After every row comes roughly how far along a hidden order it lies, from 0 to 9.
[-11  -9 -27   0  -2  11  -1   7   6   1  -7   5   5 -44   4  -7  22  13
  -5  10  -2  14   3  -2]  1
[ -2  -5 -49  -4   2   4   4   7   6   1  14   1  -1 -16   7  -1  -6   7
  -3  -7  -4  10  15  -6]  5
[ -3 -19   6   4   1  -3   3 -12   2  -2   4   2   0 -11   4  -4  -6  31
  -3   6   3  19  13   5]  7
[-13  -6 -38  -3  -1  10   1   8  14  -3   8   8   2 -22  10  -3  -3  -3
  -2 -17  -5  16   7   0]  2
[ -7   4 -29 -13   0   6   3  10   6 -10  18   5   0 -27  -7  -1   7   0
  -5 -12  -1   9   7   2]  4
[  5  -1   2   3  -3   5  -4 -15   7  -9  -4  11   1 -13  -7   5   0   3
  -2   8  -8  15   3   3]  2
[-12 -10 -13 -10   0   7   4  10   5  -6  12   0   3 -35  -3  -8  25  22
  -8   0   6  15   5   4]  5
[-10   1 -26  -2  -3  13  -2  13   6   0  -4   4   4 -28   2  -4  20 -10
  -3   1  -4   3  -6  -2]  0
[ -3  -9 -13  -6   1   5   4   4 -12  -3   3   4  -3 -14  -4  -9   0  10
   3   6  12   5   5   5]  9
[ -5 -11 -19   0   2   2   2  -2   4  -1   8   9  -1   6  11  -3 -21  -4
   5 -14   5  11   6   5]  7
[ -4  -6 -37  -1  -2  13  -2   4   3   0 -10   6   3 -46  -5  -4  24  20
  -4  26  -3  14  13  -8]  2
[ -2  -8  -6   1  -1   5   0  -8  12  -6   9  11  -1   0   5   3 -18   2
  -1 -13  -7  20   8   3]  4
[  4  -1 -31   3  -2  10  -4  -2  -3   2 -13  11  -2 -14   2  -1  -7  -5
   6  17  -3   4   5  -4]  3
[  0 -15  17   2  -2   5  -2 -14  -1  -7  -7  14  -2  -3   0  -4  -8  14
   4   8   6  18   3   9]  7
[ -9  -3  11  -6  -2   5   0   4   0  -8   2   2   3 -24 -10  -4  27   5
  -6  -2   3  10  -7   9]  4
[  6  -2   9  -7   1   0   2  -8  -4 -12  12   6  -3 -11 -16   2  -3  14
  -3   4   1  12   9   5]  7
[ -9  -4 -27  -3  -2  12  -1  11  -5   2  -7   4   2 -30  -1  -8  16   5
   2  14   5   4   0  -1]  4
[-12 -19  -5   0  -1   7   1   1   1  -1  -4   6   4 -28   4 -10  14  19
   0   7   7  16   3   5]  5
[ -2  -9  -9  -5   2   2   3   3 -12  -2   1   4  -2  -9  -2  -8   1   8
   5   8  11  -1   0   4]  9
[ -2 -11 -12   1  -1   8  -1  -2  -7   0 -13   8  -1 -18  -2  -8   3   7
   5  17   7   8   2   3]  6
[ -5   4  -6 -10   0   4   2   7   3 -10  11   1   2 -24 -12   0  19   8
  -9  -2  -2   9   2   4]  4
[  0 -18  35   4  -1  -4   1 -17   2  -8   2   6   1  -6  -4  -2  -1  26
  -5   2   3  22   7  11]  6
[ 13   6 -23  -1   2   1  -1  -3 -10   4  -9   1  -3   1  -6   4 -12  -8
   4  17  -2 -10   1  -7]  5
[ -1 -18 -10  -4   2   1   5  -5  -5  -5   9   8  -4 -15  -4  -7  -7  28
   1   8   6  18  15   6]  9
[ -2  -8   2   4  -3   7  -3 -11  12  -6   1   8   4 -28  -2   2  10  21
  -8   7 -10  23  10   2]  1
[  3  -5  -3  -7   1   4   3  -2  -8  -6   5   9  -4  -3  -7  -3 -14  -1
   6   2   7   1   3   5]  9
[  0   4 -47   3  -2  11  -3   4   8   2  -4   7   2 -20   5   3   2  -7
   0   4 -12   7   6  -7]  0
[ -9  -4 -15  -6  -3  15  -2   7  -3  -4 -10   9   2 -41  -8  -8  25  11
  -1  15   6  10   0   2]  3
[ -1   4 -11   0  -4  12  -5   1   4  -5 -10   7   4 -32  -9   1  24   6
  -4  13  -8  11   0  -2]  0
[ -5  -5 -44   3  -3  14  -3   4   4   2 -10   7   3 -36   1  -3  13  13
   0  18  -6  12   8  -7]  1
[ -5 -12 -44   3  -1   8   0  -3   9   2  -1   8   1 -19  11  -2 -10  11
   0   2  -7  16  14  -4]  3
[  6  -1 -15   6  -2   4  -4 -11   3  -2  -7   7   1 -20  -4   5   2  10
  -1  16 -10  10   9  -4]  1
[  2  -6 -14  -3  -2   8  -1  -5  -5  -5  -7  15  -5  -8  -3  -3 -12   3
   8   8   3  10   5   3]  7
[  0  -6 -26   4  -1   4  -1  -5  10  -1   4   3   4 -26   2   3   7  21
  -6   9 -10  18  13  -6]  2
[ -9 -11 -34   4  -1   9   0   1   8   2  -4   3   4 -36   9  -4  12  21
  -5  10  -4  17  10  -4]  2
[  1   6 -43  -8   0   5   2   7   2  -4  10   6   0 -29 -10   3   9  10
  -6  10  -6   8  13  -6]  4
[-12 -11 -40   0  -2  12   0   4  13  -3   5  12   2 -26  11  -4  -6   7
   1 -10  -3  23  10   2]  3
[ -1  -4 -50  -3   1   6   2   4   2   1   5   2  -1 -27   1  -1  -2  17
  -3   9  -6  10  18 -10]  4
[  5  -5  28   3  -3   5  -4 -14   0  -8 -10  10   1 -10 -12   1   9  10
  -1  14  -1  12   1   7]  3
[ -1   3  -7  -3  -1   4  -1  -1  10  -7  10   7   1   3   2   5 -10 -12
  -3 -18  -8   9   1   3]  2
[  5   2 -22  -9   2   2   4   1  -3  -8  13   8  -4  -5  -8   1 -14   1
   1  -4   1   5  10   0]  8
[-11  -4 -18  -1  -3  13  -3  10   3   1  -7   6   4 -27   4  -5  12  -8
   0  -2   1   5  -7   1]  1
[ -4 -16 -21  -2   1   6   3   1  -6   0  -1   6  -1 -20   1  -9   0  23
   3  14   9  13  12   3]  8
[  4 -11   4   5  -1   4  -3 -11  -6  -2 -14  10  -1 -14  -4  -2  -2  17
   4  21   2  11   3   3]  6
[  5  -2  12   4  -3   5  -4 -14   7  -7  -4  12   1 -11  -5   5   0   7
  -2   7  -8  17   6   4]  2
[ -6   0 -57  -2  -3  18  -3  13   4  -1  -8  10   1 -41   0  -4  17   1
   0  12  -3   9   6  -5]  1
[-15 -12 -18  -3  -1   6   2  10   7  -1   8   4   3 -18   9  -7   8   1
  -3 -14   3  11  -1   5]  4
[ -3  -5 -18   2  -3  13  -4   1  -2   1 -16   9   2 -34  -4  -4  18  10
   1  20  -1   7   3  -2]  2
[  3  -7   3   5  -2   1  -3 -14   9  -7  -1   7   2 -21  -4   4   6  22
  -6  10 -10  19  10   1]  2
[ -4  -4 -47  -4   1   5   3   7   7  -2  15   7  -2  -7   8  -1 -19  -5
   1 -13  -3  11  11  -2]  5
[ -6   1 -27  -2  -3  14  -3   7   4  -3  -2  12   1 -19   2  -1   1 -16
   3  -6  -3   7  -2   0]  1
[ -1  -4  -9 -10   1   3   5   1  -2 -10  14   8  -4 -11  -9  -3  -6   9
  -1  -3   5  10   9   6]  9
[  6  -8  21  -3   1  -1   1 -11  -9  -7   2   8  -4  -1 -12  -1  -6  13
   3  10   7   8   2   9]  8
[  1 -19  16   1   1   0   2 -17  -2  -7   3   8  -1  -3  -3  -4 -10  28
   1   8   5  20   9  11]  9
[  3  -5  -4  -5   1   3   2  -4  -7  -6   2  10  -5   3  -4  -3 -14  -2
   6  -2   7   5   3   7]  9
[  7   0   5  -7   2  -1   3  -8  -6 -10  11   5  -4  -9 -15   1  -7  15
  -2   6   3  10  10   3]  8
[ -6  -1   2 -11   0   2   4   4   1  -9  13   1   1 -22 -13  -2  19  12
  -8  -5   3  10   1   5]  6
[ -5  -6  24  -4  -3   4  -1  -3   4 -13   3   5   4 -33 -17  -1  26  28
 -10   8   1  20   3  10]  3
[-10  -7 -10 -10   0   6   4  10  -3  -5   8   2   1 -28  -5  -9  15  13
  -4  -1   9   9   0   7]  7
[ -3 -13  22   3  -3   5  -3 -14   8 -10  -3  15   1  -3  -1   0  -2  14
  -1  -4  -1  25   5  11]  4
[  0   1 -36   5   0   4  -3   1   8   3  -5   6   1   1  14   3 -15 -16
   4  -8  -8   1   1  -5]  1
[-10   2 -35  -9  -1  11   2  13   5  -4   9   8   0 -21   4  -3   1 -10
   1 -17   1   6   2   0]  4
[  4  -1 -22   3  -2   8  -4  -8   5  -4  -7   9   1 -28  -8   4   4  17
  -3  18  -9  17  15  -6]  1
[ -8 -10   7  -1  -2  12  -1   1   3  -3  -4  13  -1  -6   7  -5  -9  -7
   6  -9   3  12   0   7]  5
[  3  -3 -20  -4   1   4   2  -2   1  -5   8  11  -5   4   3  -1 -23  -8
   5  -9   1   7   8   3]  7

[ -5 -19   7   3 -13 -18  -9   1  27   6  10 -17  -8   1   7   5   5  -4
  -1  15  -7 -21  -5   2]  5
[ 19   1  13  -8   5 -11  -5  10  17   3  17  -1  23   5   6  29  -7  -2
  18  -6   6  16  -2  -5]  1
[-19  -6 -26   4  -7  13   4 -16  10   5   7 -12 -25 -11   5  13 -10  -1
 -16   6  -3  -3  -2   4]  8
[-17   9  -2  10   3  14   4   0  -8   5 -15 -11  -1  -4  -4 -21  -4   0
  -2  12   0 -10 -15   8]  6
[ -9   3   2  -3 -18 -11  22  -1 -21   5  -3  -1   6  17 -13   5  13   0
  11  -1  -2  -4  -1  -3]  1
[-22 -15  19   4 -14  -9   3 -21  27  -2  31 -45 -22 -27  16  10 -20   9
  -9   8 -15  14  -5 -11]  7
[ 13  -4   9  12 -11  15  27  -5  -1 -12  11   2   3  29  -3   9  -2 -15
  10   3   3   7  13 -10]  2
[  0 -16  11   8 -24  -4  13  -9   4  -6  20  -5   1   9   0 -19  -1  -1
   7   2 -18   4   5 -19]  3
[ -5 -19  17  21 -23  -5  23   4  -8  21   2   1  24  -7   2 -11  17   9
   2   7 -25 -17  33 -22]  4
[-28  -8   3   2 -42 -33  -2  -4  13  20   2 -26 -23 -10   2   7  10  -3
 -13   1  -3  -8 -18   9]  7
[ 10   5   3  -3  10   5  -7   9  14   1  -4   2   6  16   8  -6   2 -11
   7   8   2 -24   0   7]  3
[ -5   4   9   2 -10 -13  23   1 -27   2  11   8  32   3  -8  -2   7   7
  22 -18  -4  26  10 -20]  0
[-28   1  -4  -5   3 -13   0 -13  10   4   5 -31 -13  -7   3  15  -5 -11
 -11  -1  10   7 -19   7]  8
[  2 -14   3   0 -19  -1  13  -4  20 -19   9 -19   1  16 -14  17 -11 -12
   7  -2  16   6 -27  -2]  4
[ -6   6  -6  -9   8  -1  -6  -4  -7  10  -2   5 -14  -4   6   5   6   0
  -4   2   0  -3   7  10]  6
[ -7   0   1  11   7   5  15  -5   7  -3   2 -14  -5  10   0   0  -5 -11
  -6   5   8   5  -6   4]  7
[-18 -17   8  13   3  -8   2  -5  28   3 -30 -20   0 -34  12  -2  -5 -18
 -12   9  -3   3  -2  -4]  9
[-14 -14   9  13   0 -15  11  -4  26  -5   5 -29  17 -21   2   1 -12  -1
  -7  -4   4  19 -25 -10]  8
[  1  -9   1   3  15 -11  13   0  35  10  12 -16   8   8  14   4  18 -18
  -5   1   0  -1  25   2]  6
[ -5 -17   7  12  -4  15  18 -13  25  -5  16 -14 -14  -6   6  15  -2 -17
 -11  10   2  -3   4  -5]  8
[ -8  14  -3  -6   8   7  10  -2  -8  -7  -6  -8   9   6 -12  -9  -8  -6
  10  -5  15  13 -22   9]  4
[-18   4   8  -2  17  -3   1   2  14   0  35 -11  -8 -33  16  -2 -16   3
 -12  -3   1  27 -11  -2]  9
[ -4 -17  13   8  -7 -39   1  10  10  19  12  -9  31  -3  12  -4  24  -4
   4   0 -16  -7  17  -9]  4
[-27 -30  10   5 -19 -48   8  -6  31   4  19 -45   5 -20  -2  14   1  -1
  -9  -3  -2   1 -32  -8]  8
[ -9   5   2  -3 -14  -4  13  -3 -10  10   2  -3   1   9  -9   2   6  -1
   7   1  -1 -27  -9   0]  3
[-14 -11  14   1 -29 -30  12 -12   0  10  17  -9   5 -24   1   2   0   9
   1  -4 -14   7  -9  41]  5
[-17   1  -2   7 -17   3  15 -12  -1  12  -2 -15 -11  -8  -3   3   4  -2
 -11   9   4   0 -15   0]  8
[-11 -11   6  10  -9  -5   3  -5  16   7   7 -18   0  -5   4   1  -1  -8
  -5   6  -4  -4  -3  -4]  6
[-15   8  -2 -11  -6  -6  -6 -23  -2   9   2   4 -11  -3   0   3  -1  -4
   2  14  -1  -6 -17   8]  3
[-17   3   7 -20   2   7  17  -6   2   8   3  -9  12 -10  -7  -7 -21   0
   7  -8  10  24 -19  -7]  5
[ -3  19  10 -20   7 -22   6  -2 -23   7  11  12  16  -4   5  -5   6   8
  18 -12  -5  30   8  -6]  0
[ -4   1   6  -1   5  29  -5  -6  10  -7   8   0  -8  -5   8  -7 -12  -1
   0  11  -1   4  -8   4]  5
[ 16  -5  -1   9  -7  38  10   3   9 -12  -2   3 -29  30  -4  -1  -4 -15
   7   3   3 -19   3   6]  3
[ -6  13  -3 -19  11 -11   9  -1  -8  14   3 -11   7  16   2   9  19 -15
   3  -3   7  -4   5   9]  4
[  5 -11  18  13   7   8   6   1  27 -13  16  -6   5 -13  14  -7 -15  -3
   1   4   4  24  -4 -13]  6
[ 11  -6   5 -14  -7   0 -10   7  29 -15  11 -12   1  13   0   1  -6  -8
  12   2  13   3 -29   6]  2
[  0   7   4   6   4  25   8   0  -3 -20  -9  -3  13 -10 -11 -21 -21   4
   7  -2   9  17 -23 -10]  5
[ -4 -13  20  13  10 -26  -2   9  20  -5  11 -13  41 -29  14 -22  -6   7
   8  -7  -5  22 -15 -15]  5
[-14 -12   4 -18 -10 -37 -27 -12  29  15  28  -7 -36 -10  22  28   2  -2
 -11   8 -10  -3  -1   7]  6
[-10  -5  11   7  18  12 -13 -11  29 -19  12 -12 -12 -29  15  -7 -35   4
 -12   5   6  24 -30  -3]  9
[-21   0   0   8   3   0  19 -20   6  -2  -1 -24  -1  -2  -7   4  -7 -10
  -6   0  16   8 -18   2]  7
[  2 -17  10  16 -12 -11  33  10   9   1   7 -19  33  13  -3  -4  17 -10
   8   2  -3  -7  11 -14]  4
[ -7  -6   4  -7   5 -27 -14   1  28   1   7 -17   3 -10  11   5  -1  -2
  -2   2   1   9  54   5]  6
[  4 -11  13   5  -9   4   7 -10  18 -17  17  -4   4 -10   3   2 -26   2
   3  -2   4  23 -12  18]  5
[ -4   3   0 -10   6 -15 -11   6  17 -12   1 -20  13  -2  -6  -7 -10  -7
   7  -8  19  13 -39  10]  4
[ -8  -7  -2  14 -12  17  20  -7   4  -8  -1  -9  -7   6  -9   6  -6  -4
  -5   7   1  -2  -6   0]  6
[ 10 -17   5   5  -1  -6   8   2  23  -4  15 -14  -8  14   5  21   6 -15
  -2   5   3  -6   3   0]  5
[-21  -1   3  -9  -2 -18 -19 -13  16  -3  15 -15 -20 -14   3  11 -15   3
  -7   0   5  14 -29   1]  6
[ -1   1  -2  -7  -8   0   1   5   5  -6   2  -7  -2  23  -8   5 -21  -9
   9   3   9  -4 -14   5]  2
[-25  -2 -12   0   3 -19 -59  -3  12  11   1 -11  -3 -45   8  -5  -2   6
 -10   3  -4   2 -18  10]  8
[  2   5  -3   2   8   8   0  13  16  -8 -17 -12   6  16  -3  -3  -3 -12
   7   8  14  -9 -32  22]  4
[-32 -18   5   9 -15 -40  21 -14   0  12  13 -33  17 -19  -9  16  12  -2
 -10 -11  -2   5 -13 -10]  8
[ 23   4   7 -15   2  -3 -19  13   7  -5  10  18   7  17   7  -7  -1  -2
  20  31  -3  -2   5   1]  0
[ -8   6  15   7 -12  -9  19  17 -26  -1   1   5  42 -63  -6 -21  -4  17
  17 -14  -8  21  -3 -19]  2
[-26  20  -7   1  20  29  11 -17   5   2 -12  -6 -26 -10   3  -9 -13  -6
 -18   5   7   6  -8   9]  9
[-10   0  -1   1 -23  -4   3  -3 -22   8  -8  10  -9  -2  -8   2   5  12
  -4   0  -5 -12   4  -3]  4
[  5   0  11   3  -4   0  -8   9   9  -3  -1   4  15  -7   7 -22  -3   6
  11   8  -7 -23  -7  -5]  3
[-10   0  11   4   1  19  12 -18  -3 -14  11   5 -13 -17   2   0 -28   7
  -1  -5   1  30  -9 -12]  5
[-32 -20   5   9 -12 -29 -11  -4  26  10   3 -29   3 -33   3   0   0   3
 -15   7  -4 -10 -30   1]  9
[-22   4  -3  -2   4  -2   1  -6   4  -4  -2 -20  -5 -11  -1  -8  -8  -1
  -8   3  -3   3 -23   8]  7
[ -9   9   0 -10  -8   8  -3  -4  -4  -8   1   4 -12  -3  -4  -3 -13   6
  19   1   4   6 -26   2]  3
[  3  -9  10   1 -43 -10   2  -3  18  -3   7   0  -5   7  -1   5  -5  -4
  13   5   0  -3  -9  -2]  3
[ 17 -13  21   3 -23  14  -3   2  18 -28  16  10  12   7  -1 -11 -27   4
  25   1   1  19 -20 -11]  0
[ -2   6   2 -11   2  -6 -22   9  10  -1  -6   0   1   3   0  -8  -5   0
   8   5   2 -10 -22  11]  3
[-11  -3   8   9   6   7  17 -12  10  -3  13 -17  -3  -4   5  10  -6 -10
  -5  13   1  10   0  -3]  7
[ -2   7   0   0  -4   2   3  10   1  12  -9  -1   0  11   4  -9  11  -5
   5  10  -6 -17   8   5]  3
[ -6  -5   4  10 -12   1  12  -2   5  -7  -5 -13   9  -6  -8  -7  -6  -2
  -1   2   1  -4 -11  -4]  6
[ -5   5   3 -28  -6 -42 -30   9  -5  17  10  12   4  -3  11   1  11  11
  11  -4  -8  -5  -6   6]  0
[-31  -5   3   3  -4 -26  16 -10   9   1   7 -35  11 -23  -7   7  -2  -2
 -10 -10  -2  14 -27  -7]  8
[  8   4   0 -14  -1 -16  -8   0   0   0   4  -1   2  10   4  10   3  -6
   5  -4   1   1  -4   8]  3
[  4 -20  14   5 -28 -16  10   1   4  -9  20   0  10   1 -10   3  -5   7
  17  -6  -4  11  -3  -8]  2
[  3  -9   3   0   0   8   5 -13  30  -7  21  -8 -30  13  11  16 -38 -17
  -7   6   0   8   7   3]  6
[-11  -8  13   1  -9  -8  -1  -4   2  14  14   7  -1 -12  20 -23   5   5
  -3   8 -22  -1  28  -9]  5
[ -8  -6  -4  13  -2  11 -14  -7   3  11   0 -16  -8  10  -2   3   7 -12
  -8   8  -4 -13  14   1]  7
[ -1   1   5  -5 -11 -23  36  -5  -5  -6  16  -7  17  14 -14  17   4  -8
  13 -15   9  18  -5  -9]  2
[-17 -10   1  11  -5  -6  15  -9  11  -5   3 -32  -2  -4  -2   7  -3 -12
  -7   2   6  -1 -14  -1]  8
[ -5  -6   7   7 -11  10   2  -7   4 -10   3   2  -7 -13  -1  -4 -17  10
   1   5  -5   7 -14  -8]  5
[-15  -3   6  -6  -3 -19   8 -15   0   7  22  -9 -15  -8   3  20  -4   2
  -3  -5  17  10   0  -5]  5
[-24  -9   6   7 -16 -19  17 -12  -4  16  10 -16  -1 -10   5   7   9   0
  -5   5 -13  -7   8  -8]  6
